Below is a small trained network, with its code and all its weights. Each question gives an input and a target symbol and asks what happens when units are switched off, that is, made to give their printed mean instead of their output.

import numpy as np


def w(rows, s, z=0):
    codes = np.array(rows[::2]) - 128.0
    scale = np.full(codes.shape[1], s)
    scale[-1] = z or s
    return codes * scale


def f(y):
    return y / 2 * (1 + np.tanh(0.7978845608 * (y + 0.044715 * y**3)))


def softmax(a):
    e = np.exp(a - a.max(-1, keepdims=True))
    return e / e.sum(-1, keepdims=True)


def log_softmax(a):
    a = a - a.max(-1, keepdims=True)
    return a - np.log(np.exp(a).sum(-1, keepdims=True))


def net(x, mask):
    ids = ['ΓΛΩαβδεζηθμξστ'.index(c) for c in x.split()]
    T = len(ids)
    res = E[ids] + P[:T]
    u = 0
    for l in range(2):
        q, k, v = (res @ M[l].T for M in (Q, K, V))
        z = softmax(np.where(np.tri(T) > 0, q @ k.T / 4**0.5, -1e9)) @ v
        res = res + np.where(mask[u], z, O[l][:, -1]) @ O[l][:, :-1]
        u += 1
        y = f(res @ A[l][:, :-1].T + A[l][:, -1])
        res = res + np.where(mask[u : u + 4], y, B[l][:, -1]) @ B[l][:, :-1]
        u += 4
    return log_softmax(res[-1] @ U[:, :-1].T + U[:, -1])


Q, K, V, O, A, B = {}, {}, {}, {}, {}, {}
E = w([
[96,135,63,165,68,87,153],'Γ',
[122,96,75,186,107,128,94],'Λ',
[120,112,74,168,79,119,104],'Ω',
[122,130,166,79,94,145,111],'α',
[102,134,1,120,112,88,130],'β',
[97,123,182,94,83,143,115],'δ',
[84,120,91,184,93,129,110],'ε',
[149,86,75,179,107,105,137],'ζ',
[152,115,67,145,109,111,130],'η',
[96,142,52,150,81,106,120],'θ',
[129,67,157,85,114,139,116],'μ',
[109,115,149,78,115,149,91],'ξ',
[93,83,52,156,110,126,100],'σ',
[110,99,211,112,76,132,145],'τ',
],0.026)
P = w([
[148,208,137,179,199,116,140],'0',
[137,59,68,142,67,87,94],'1',
[129,113,51,137,54,141,114],'2',
[105,118,92,151,148,141,207],'3',
[150,114,139,175,132,51,99],'4',
[121,17,85,100,10,111,125],'5',
[103,111,72,155,67,234,183],'6',
[118,67,126,190,156,150,123],'7',
[132,63,115,166,107,126,60],'8',
],0.014)
Q[0] = w([
[117,151,7,213,70,158,190],'0.h1',
[180,129,135,130,100,89,51],'0.h1',
[107,111,60,84,101,151,203],'0.h1',
[154,120,95,149,54,29,79],'0.h1',
],0.017)
K[0] = w([
[128,204,167,165,249,76,109],'0.h1',
[142,138,132,166,107,217,164],'0.h1',
[73,103,159,148,208,64,155],'0.h1',
[121,188,99,125,213,245,217],'0.h1',
],0.018)
V[0] = w([
[251,110,89,50,197,154,135],'0.h1',
[27,87,118,135,222,91,172],'0.h1',
[57,63,73,119,204,168,9],'0.h1',
[210,24,171,233,153,145,124],'0.h1',
],0.011)
O[0] = w([
[251,148,78,59,143,173,74,1],'0.h1',
[152,149,153,192,165,119,127,114],'0.h1',
[181,174,149,169,29,160,97,137],'0.h1',
[141,136,181,112,112,23,57,143],'0.h1',
],0.013,0.0085)
A[0] = w([
[162,187,225,163,244,84,155,2],'0.n1',
[149,49,152,64,84,99,133,167],'0.n2',
[122,96,214,70,100,172,120,151],'0.n3',
[134,116,90,176,174,136,148,94],'0.n4',
],0.011,0.0029)
B[0] = w([
[84,157,99,168,202,149,58,146],'0.n1',
[88,210,120,140,121,153,108,254],'0.n2',
[175,117,92,7,131,124,104,243],'0.n3',
[148,158,94,82,86,92,91,198],'0.n4',
],0.013,0.0085)
Q[1] = w([
[124,184,6,198,141,71,99],'1.h1',
[146,145,141,139,122,124,70],'1.h1',
[163,120,46,166,92,139,134],'1.h1',
[157,140,150,192,134,110,170],'1.h1',
],0.013)
K[1] = w([
[127,244,109,153,250,95,130],'1.h1',
[179,156,100,150,68,107,37],'1.h1',
[206,169,137,189,175,210,129],'1.h1',
[158,167,103,187,92,71,192],'1.h1',
],0.011)
V[1] = w([
[111,88,240,191,71,165,62],'1.h1',
[157,39,144,93,119,156,180],'1.h1',
[33,201,138,114,111,158,188],'1.h1',
[126,100,113,117,106,1,161],'1.h1',
],0.0096)
O[1] = w([
[211,91,198,213,101,93,135,143],'1.h1',
[89,205,18,158,136,78,149,4],'1.h1',
[126,87,98,155,166,251,39,239],'1.h1',
[47,150,170,151,187,78,53,124],'1.h1',
],0.013,0.016)
A[1] = w([
[183,121,194,98,83,123,119,9],'1.n1',
[111,148,190,2,131,138,107,41],'1.n2',
[36,79,181,167,165,118,144,45],'1.n3',
[73,133,100,63,160,148,72,158],'1.n4',
],0.0083,0.012)
B[1] = w([
[92,248,37,116,178,215,135,202],'1.n1',
[247,46,82,208,210,121,132,190],'1.n2',
[185,176,43,48,156,47,134,195],'1.n3',
[125,171,215,154,134,76,196,252],'1.n4',
],0.011,0.032)
U = w([
[85,173,50,144,134,121,104,121],'Γ',
[134,109,180,123,91,139,122,224],'Λ',
[76,96,60,226,145,143,124,152],'Ω',
[118,131,104,149,94,95,84,251],'α',
[122,160,143,108,142,125,116,102],'β',
[143,208,145,117,100,125,110,96],'δ',
[151,165,166,29,74,127,114,206],'ε',
[167,131,143,182,88,81,173,141],'ζ',
[130,134,97,254,133,124,140,77],'η',
[131,156,138,143,139,168,185,26],'θ',
[131,115,51,195,101,115,138,146],'μ',
[86,162,180,81,118,169,106,174],'ξ',
[103,152,94,116,138,171,72,120],'σ',
[155,162,54,133,141,119,113,15],'τ',
],0.0082,0.012)

Each question gives the input, a string of symbols that net reads in full, and the target symbol t.
The units are the heads (4 rows each of Q, K, V and O) and the neurons (one row each of A and B). Each row of codes is followed by its name. A weight is (code - 128) times the scale printed after its matrix; where a second scale follows, it is the last column's (O, A, B and U).
mask holds one flag per unit, layer by layer, with each layer's heads first. A switched-off unit (its flag False) gives its mean, the last column of its rows in O or B, instead of its output. The means were averaged over made-up inputs and are rounded, as every weight is.
A unit's drop is (log p(t) with every unit on - log p(t) with that unit switched off) / (log p(t) with every unit on - log p(t) with every unit switched off).
The circuit of an input: a set's keep is (log p(t) with only the set's units on - log p(t) with every unit switched off) / (log p(t) with every unit on - log p(t) with every unit switched off). Starting from all 10 units, units are removed one at a time, each time the one whose removal leaves the highest keep (on an exact tie, the one counted first), for as long as the keep stays at least 0.8.
circuit, biggest first: the units of the circuit, biggest drop first
unit that matters most: the unit with the biggest drop
top k neurons: the k neurons with the biggest drops, biggest first
top k neurons in layer l: the k neurons of layer l with the biggest drops, biggest first
input α Γ Ω, target Γ: unit that matters most : 0.h1
input η Ω α β σ σ θ σ ζ, target ζ: top 2 neurons : [1.n1, 1.n2]
input θ δ α η, target ξ: circuit, biggest first : [1.h1, 1.n4]
input θ ξ τ, target Ω: circuit, biggest first : [0.h1, 1.h1]
input τ Λ Γ σ τ, target Γ: circuit, biggest first : [0.h1, 1.h1, 1.n3]
input σ β ξ α θ α σ σ ξ, target δ: circuit, biggest first : [0.h1, 1.n1, 1.h1]
input Ω α α Ω α Ω η ζ, target α: top 2 neurons in layer 0 : [0.n2, 0.n3]
input θ α α η θ δ ε, target ξ: circuit, biggest first : [1.h1, 1.n2, 0.n3]
input ξ Γ σ ξ, target Γ: top 2 neurons : [1.n3, 0.n2]
input δ ξ μ τ, target ε: circuit, biggest first : [0.n3, 0.h1]
input τ η μ μ Γ ξ τ ζ Γ, target Λ: circuit, biggest first : [0.n1, 1.h1]
input Λ θ β θ θ τ Ω θ ξ, target Λ: circuit, biggest first : [1.n1, 1.n3]
input μ Ω δ δ β Γ Ω τ, target Γ: circuit, biggest first : [1.h1, 1.n3]
input Γ ε ξ ε β, target β: top 2 neurons in layer 1 : [1.n4, 1.n3]
input ε μ ζ δ, target τ: circuit, biggest first : [0.h1, 1.n2, 0.n3]
input θ Λ ξ Ω, target ξ: circuit, biggest first : [1.h1, 1.n2, 0.n3]
input θ Λ ζ α ξ Λ ε α α, target α: top 2 neurons in layer 1 : [1.n4, 1.n3]
input θ α ε η μ δ, target ζ: top 3 neurons : [1.n2, 0.n3, 1.n4]
input σ Ω μ η ξ μ α α ζ, target η: circuit, biggest first : [0.h1, 1.n1, 1.h1, 0.n3]
input τ Λ ε θ Γ ζ, target Λ: unit that matters most : 0.n1
input α μ ζ α ζ θ, target Γ: top neuron in layer 1 : [1.n2]
input α δ ξ η, target Γ: circuit, biggest first : [0.h1, 1.h1]
input δ η δ Γ ζ, target Ω: top 3 neurons : [1.n3, 0.n3, 0.n4]
input ε τ τ μ ε α, target τ: circuit, biggest first : [1.n2, 0.n3]
input δ σ Γ Λ Λ μ ξ Γ η, target Ω: top 2 neurons in layer 0 : [0.n3, 0.n2]
input β ε Ω δ τ, target Λ: top 4 neurons : [0.n3, 0.n2, 1.n1, 1.n3]
input Γ Λ σ, target β: top 2 neurons in layer 1 : [1.n4, 1.n3]
input μ τ α, target τ: top 2 neurons : [1.n2, 0.n2]
